Here is a tiny trained network, its code and every weight. The questions are about switching its units off for an input and a class, where a switched-off unit gives its printed mean instead of its output.

import numpy as np


def w(rows, s, z=0):
    codes = np.array(rows[::2]) - 128.0
    scale = np.full(codes.shape[1], s)
    scale[-1] = z or s
    return codes * scale


def f(y):
    return y / 2 * (1 + np.tanh(0.7978845608 * (y + 0.044715 * y**3)))


def log_softmax(a):
    a = a - a.max(-1, keepdims=True)
    return a - np.log(np.exp(a).sum(-1, keepdims=True))


def net(x, mask):
    res = np.array(x, float).reshape(1, 8) / 4 @ E
    y = f(res @ A[0][:, :-1].T + A[0][:, -1])
    res = res + np.where(mask, y, B[0][:, -1]) @ B[0][:, :-1]
    return log_softmax(res[-1] @ U[:, :-1].T + U[:, -1])


A, B = {}, {}
E = w([
[119,121,141,131,154,131,114,124,117],'x0',
[132,137,140,119,124,128,126,117,125],'x1',
[78,212,232,188,137,111,184,196,118],'x2',
[131,139,129,121,140,119,118,124,127],'x3',
[136,180,108,68,250,234,236,125,130],'x4',
[95,70,240,28,111,69,99,217,213],'x5',
[129,147,114,128,182,93,107,118,156],'x6',
[129,135,142,123,133,122,125,112,134],'x7',
],0.013)
A[0] = w([
[165,27,125,144,67,69,15,77,119,234],'n1',
[118,57,181,12,130,76,152,214,173,163],'n2',
[183,21,62,33,130,180,86,66,153,255],'n3',
[116,187,132,224,47,36,2,152,121,239],'n4',
[121,199,203,217,138,80,153,135,110,181],'n5',
[185,132,122,212,76,44,99,80,84,160],'n6',
],0.0084,0.0077)
B[0] = w([
[110,159,108,165,113,6,71,142,49,249],'n1',
[197,168,211,1,147,101,119,181,214,228],'n2',
[182,114,99,102,150,116,31,31,185,236],'n3',
[87,45,135,136,88,138,137,172,73,254],'n4',
[110,108,128,106,99,238,180,176,101,203],'n5',
[101,40,73,94,125,101,163,123,130,204],'n6',
],0.012,0.021)
U = w([
[143,82,54,184,141,54,126,47,58,157],'0',
[126,134,163,87,95,8,48,147,135,109],'1',
[61,60,98,139,109,175,139,161,78,121],'2',
[105,73,217,112,88,94,110,241,155,84],'3',
[214,130,84,163,176,201,101,12,138,155],'4',
[178,83,142,44,155,139,85,83,209,31],'5',
[112,236,110,165,164,183,207,138,66,253],'6',
[151,167,198,105,163,148,201,180,196,96],'7',
],0.011,0.0046)

Each question gives the input, the list of numbers given to net, and the class t.
The units are the neurons (one row each of A and B). Each row of codes is followed by its name. A weight is (code - 128) times the scale printed after its matrix; where a second scale follows, it is the last column's (A, B and U).
mask holds one flag per neuron, in row order. A switched-off neuron (its flag False) gives its mean, the last column of its row in B, instead of its output. The means were averaged over made-up inputs and are rounded, as every weight is.
A unit's drop is (log p(t) with every unit on - log p(t) with that unit switched off) / (log p(t) with every unit on - log p(t) with every unit switched off).
The circuit of an input: a set's keep is (log p(t) with only the set's units on - log p(t) with every unit switched off) / (log p(t) with every unit on - log p(t) with every unit switched off). Starting from all 6 units, units are removed one at a time, each time the one whose removal leaves the highest keep (on an exact tie, the one counted first), for as long as the keep stays at least 0.8.
circuit, biggest first: the units of the circuit, biggest drop first
most important unit: the unit with the biggest drop
k most important neurons: the k neurons with the biggest drops, biggest first
drop of u: that unit's drop, to one decimal
input [0,6,-5,6,1,1,8,-4], class 5: circuit, biggest first	n3
input [0,-7,-1,5,7,-2,6,6], class 4: circuit, biggest first	n2; n1
input [-8,2,0,-6,7,-5,3,-3], class 4: circuit, biggest first	n1; n2
input [0,-3,0,7,-8,-6,2,8], class 0: 2 most important neurons	n1; n2
input [-4,0,3,-7,-7,-1,6,-2], class 2: circuit, biggest first	n2; n4
input [-8,6,-6,5,1,-2,-5,-1], class 4: 2 most important neurons	n3; n2
input [-3,0,3,-1,4,1,7,-1], class 7: circuit, biggest first	n3; n4
input [6,7,2,0,-4,5,0,4], class 3: 2 most important neurons	n3; n4
input [-4,6,7,3,1,1,-8,8], class 7: circuit, biggest first	n1; n4
input [2,-7,1,4,4,-4,-4,7], class 6: circuit, biggest first	n3; n4
input [-2,8,0,-3,-8,0,8,7], class 0: 3 most important neurons	n1; n2; n6
input [-2,-3,-5,-6,1,-6,-7,-6], class 4: 2 most important neurons	n3; n4
input [-3,-4,2,-8,-6,4,1,2], class 3: 2 most important neurons	n4; n3
input [6,0,1,-6,4,1,6,7], class 7: circuit, biggest first	n3; n1
input [7,-2,-3,6,0,-3,5,-2], class 0: 2 most important neurons	n2; n5
input [-5,7,8,5,6,1,5,-3], class 7: circuit, biggest first	n1
input [-4,-1,1,3,-7,5,6,-1], class 3: 2 most important neurons	n4; n3
input [-5,-4,5,3,2,-4,-7,-7], class 6: 2 most important neurons	n4; n2
input [-7,-2,4,-5,3,-3,0,-3], class 6: 3 most important neurons	n2; n3; n4
input [8,7,7,0,2,4,-1,1], class 7: 2 most important neurons	n4; n1
input [-4,7,1,-8,6,7,8,8], class 7: most important unit	n3
input [8,6,5,-1,4,1,0,4], class 7: 2 most important neurons	n1; n4
input [-5,7,-3,1,-5,-3,1,7], class 0: drop of n2	0.4
input [-3,-4,4,-7,-4,-2,-2,8], class 2: drop of n2	0.2
